Below is a small trained network, with its code and all its weights. Each question gives an input and a class and asks what happens when units are switched off, that is, made to give their printed mean instead of their output.

import numpy as np


def w(rows, s, z=0):
    codes = np.array(rows[::2]) - 128.0
    scale = np.full(codes.shape[1], s)
    scale[-1] = z or s
    return codes * scale


def norm(h):
    return h / np.sqrt((h * h).mean(-1, keepdims=True) + 1e-5)


def f(y):
    return np.maximum(y, 0)


def log_softmax(a):
    a = a - a.max(-1, keepdims=True)
    return a - np.log(np.exp(a).sum(-1, keepdims=True))


def net(x, mask):
    res = np.array(x, float).reshape(1, 6) / 4 @ E
    u = 0
    for l in range(4):
        y = f(norm(res) @ A[l][:, :-1].T + A[l][:, -1])
        res = res + np.where(mask[u : u + 6], y, B[l][:, -1]) @ B[l][:, :-1]
        u += 6
    return log_softmax(norm(res)[-1] @ U[:, :-1].T + U[:, -1])


A, B = {}, {}
E = w([
[1,121,21,145],'x0',
[108,190,114,221],'x1',
[149,156,72,71],'x2',
[182,26,168,119],'x3',
[141,157,80,75],'x4',
[25,136,198,107],'x5',
],0.0061)
A[0] = w([
[151,189,137,193,182],'L0N1',
[201,221,125,176,187],'L0N2',
[124,125,143,172,65],'L0N3',
[141,254,160,194,136],'L0N4',
[172,187,250,133,123],'L0N5',
[172,68,158,217,251],'L0N6',
],0.0091,0.0031)
B[0] = w([
[34,254,41,74,204],'L0N1',
[92,118,213,120,238],'L0N2',
[134,191,168,179,141],'L0N3',
[103,168,127,82,223],'L0N4',
[223,149,94,69,253],'L0N5',
[78,129,144,63,250],'L0N6',
],0.0099,0.0054)
A[1] = w([
[81,225,180,96,131],'L1N1',
[130,143,148,75,51],'L1N2',
[185,209,243,34,237],'L1N3',
[41,75,83,116,208],'L1N4',
[222,235,225,49,187],'L1N5',
[28,2,78,166,249],'L1N6',
],0.0078,0.0019)
B[1] = w([
[97,145,90,84,194],'L1N1',
[117,85,124,106,159],'L1N2',
[1,95,63,171,247],'L1N3',
[165,153,193,184,167],'L1N4',
[97,120,10,180,240],'L1N5',
[182,174,102,53,162],'L1N6',
],0.0088,0.011)
A[2] = w([
[63,190,93,73,255],'L2N1',
[65,130,252,139,223],'L2N2',
[165,126,83,125,202],'L2N3',
[157,90,96,101,182],'L2N4',
[99,126,140,170,183],'L2N5',
[91,157,104,103,205],'L2N6',
],0.014,0.0015)
B[2] = w([
[245,80,161,164,254],'L2N1',
[243,121,94,108,137],'L2N2',
[52,126,186,214,155],'L2N3',
[115,166,253,49,157],'L2N4',
[177,145,9,90,138],'L2N5',
[215,122,173,254,200],'L2N6',
],0.006,0.016)
A[3] = w([
[78,116,163,92,149],'L3N1',
[179,202,152,166,148],'L3N2',
[95,40,100,123,164],'L3N3',
[50,80,10,84,250],'L3N4',
[156,223,183,2,133],'L3N5',
[126,91,185,208,98],'L3N6',
],0.0082,0.0017)
B[3] = w([
[143,185,176,188,139],'L3N1',
[172,100,229,135,185],'L3N2',
[3,147,224,61,190],'L3N3',
[64,67,156,123,254],'L3N4',
[226,89,25,108,158],'L3N5',
[166,78,133,215,145],'L3N6',
],0.0059,0.0081)
U = w([
[39,69,64,155,114],'0',
[203,118,167,148,219],'1',
[64,224,76,97,4],'2',
[136,215,145,133,200],'3',
[47,81,209,50,195],'4',
[183,120,162,1,7],'5',
],0.013,0.0012)

Each question gives the input, the list of numbers given to net, and the class t.
The units are the neurons (one row each of A and B). Each row of codes is followed by its name. A weight is (code - 128) times the scale printed after its matrix; where a second scale follows, it is the last column's (A, B and U).
mask holds one flag per neuron, layer by layer. A switched-off neuron (its flag False) gives its mean, the last column of its row in B, instead of its output. The means were averaged over made-up inputs and are rounded, as every weight is.
A unit's drop is (log p(t) with every unit on - log p(t) with that unit switched off) / (log p(t) with every unit on - log p(t) with every unit switched off).
The circuit of an input: a set's keep is (log p(t) with only the set's units on - log p(t) with every unit switched off) / (log p(t) with every unit on - log p(t) with every unit switched off). Starting from the 12 units with the biggest drops (on a tie, the unit counted first), units are removed one at a time, each time the one whose removal leaves the highest keep (on an exact tie, the one counted first), for as long as the keep stays at least 0.8.
units of the circuit, in order: the units of the circuit, biggest drop first
k most important neurons: the k neurons with the biggest drops, biggest first
k most important neurons of layer l: the k neurons of layer l with the biggest drops, biggest first
drop of u: that unit's drop, to one decimal
input [6,-1,-2,3,0,-3], class 5: 4 most important neurons => L1N3, L1N5, L0N1, L2N6
input [7,8,3,-7,-1,-6], class 3: units of the circuit, in order => L1N3, L1N5
input [-4,4,4,8,-4,-4], class 0: units of the circuit, in order => L1N3
input [6,8,3,-4,2,-1], class 3: 3 most important neurons => L1N3, L1N5, L2N1
input [1,-1,-7,-2,-5,-8], class 1: units of the circuit, in order => L0N5, L1N3
input [-7,1,-1,-4,-5,-2], class 2: 2 most important neurons => L0N1, L0N4
input [-6,4,-1,0,-4,7], class 2: 2 most important neurons => L0N1, L0N4
input [-8,1,5,7,3,-8], class 0: units of the circuit, in order => L1N5, L1N3
input [1,1,-7,0,3,0], class 3: 2 most important neurons of layer 3 => L3N4, L3N5
input [-6,-5,5,7,-2,-4], class 4: 2 most important neurons => L2N1, L2N4
input [-8,6,7,-3,-1,8], class 2: units of the circuit, in order => L1N3, L0N5
input [6,8,-3,1,-8,-5], class 1: 3 most important neurons => L1N3, L1N5, L2N1
input [2,4,2,-5,7,-3], class 3: 4 most important neurons => L1N3, L1N5, L2N1, L0N5
input [-8,1,-4,-5,-1,-3], class 2: units of the circuit, in order => L0N1
input [-6,-3,-3,8,-4,-6], class 4: 2 most important neurons of layer 2 => L2N1, L2N6
input [4,1,-5,-7,0,1], class 3: 3 most important neurons => L1N3, L0N1, L1N5
input [1,-1,4,4,-7,-3], class 5: 2 most important neurons => L0N5, L1N5
input [-8,-3,5,3,-5,-7], class 4: 3 most important neurons of layer 2 => L2N4, L2N1, L2N6
input [4,-1,4,2,-8,3], class 5: 3 most important neurons => L1N5, L1N3, L0N1
input [-5,-4,-3,3,-8,-7], class 4: most important neuron => L3N3
input [1,-6,-8,7,-3,4], class 5: 2 most important neurons => L1N5, L2N2
input [2,-5,1,8,-5,1], class 5: 3 most important neurons => L1N5, L1N3, L0N5
input [-6,8,2,2,0,7], class 0: 2 most important neurons of layer 2 => L2N4, L2N1
input [4,-4,1,4,0,-5], class 5: 2 most important neurons of layer 1 => L1N3, L1N5
input [-4,-4,4,6,6,-8], class 4: 2 most important neurons => L2N1, L2N4
input [-8,-1,-6,-8,-4,3], class 0: drop of L2N3 => 0.0
input [-8,-3,-7,5,-4,-6], class 4: drop of L3N3 => 0.1
input [7,8,2,3,5,5], class 1: drop of L1N3 => 0.4
input [-5,5,0,5,-1,5], class 0: drop of L1N5 => 0.2
input [-4,5,-3,4,3,1], class 0: 2 most important neurons of layer 1 => L1N5, L1N3
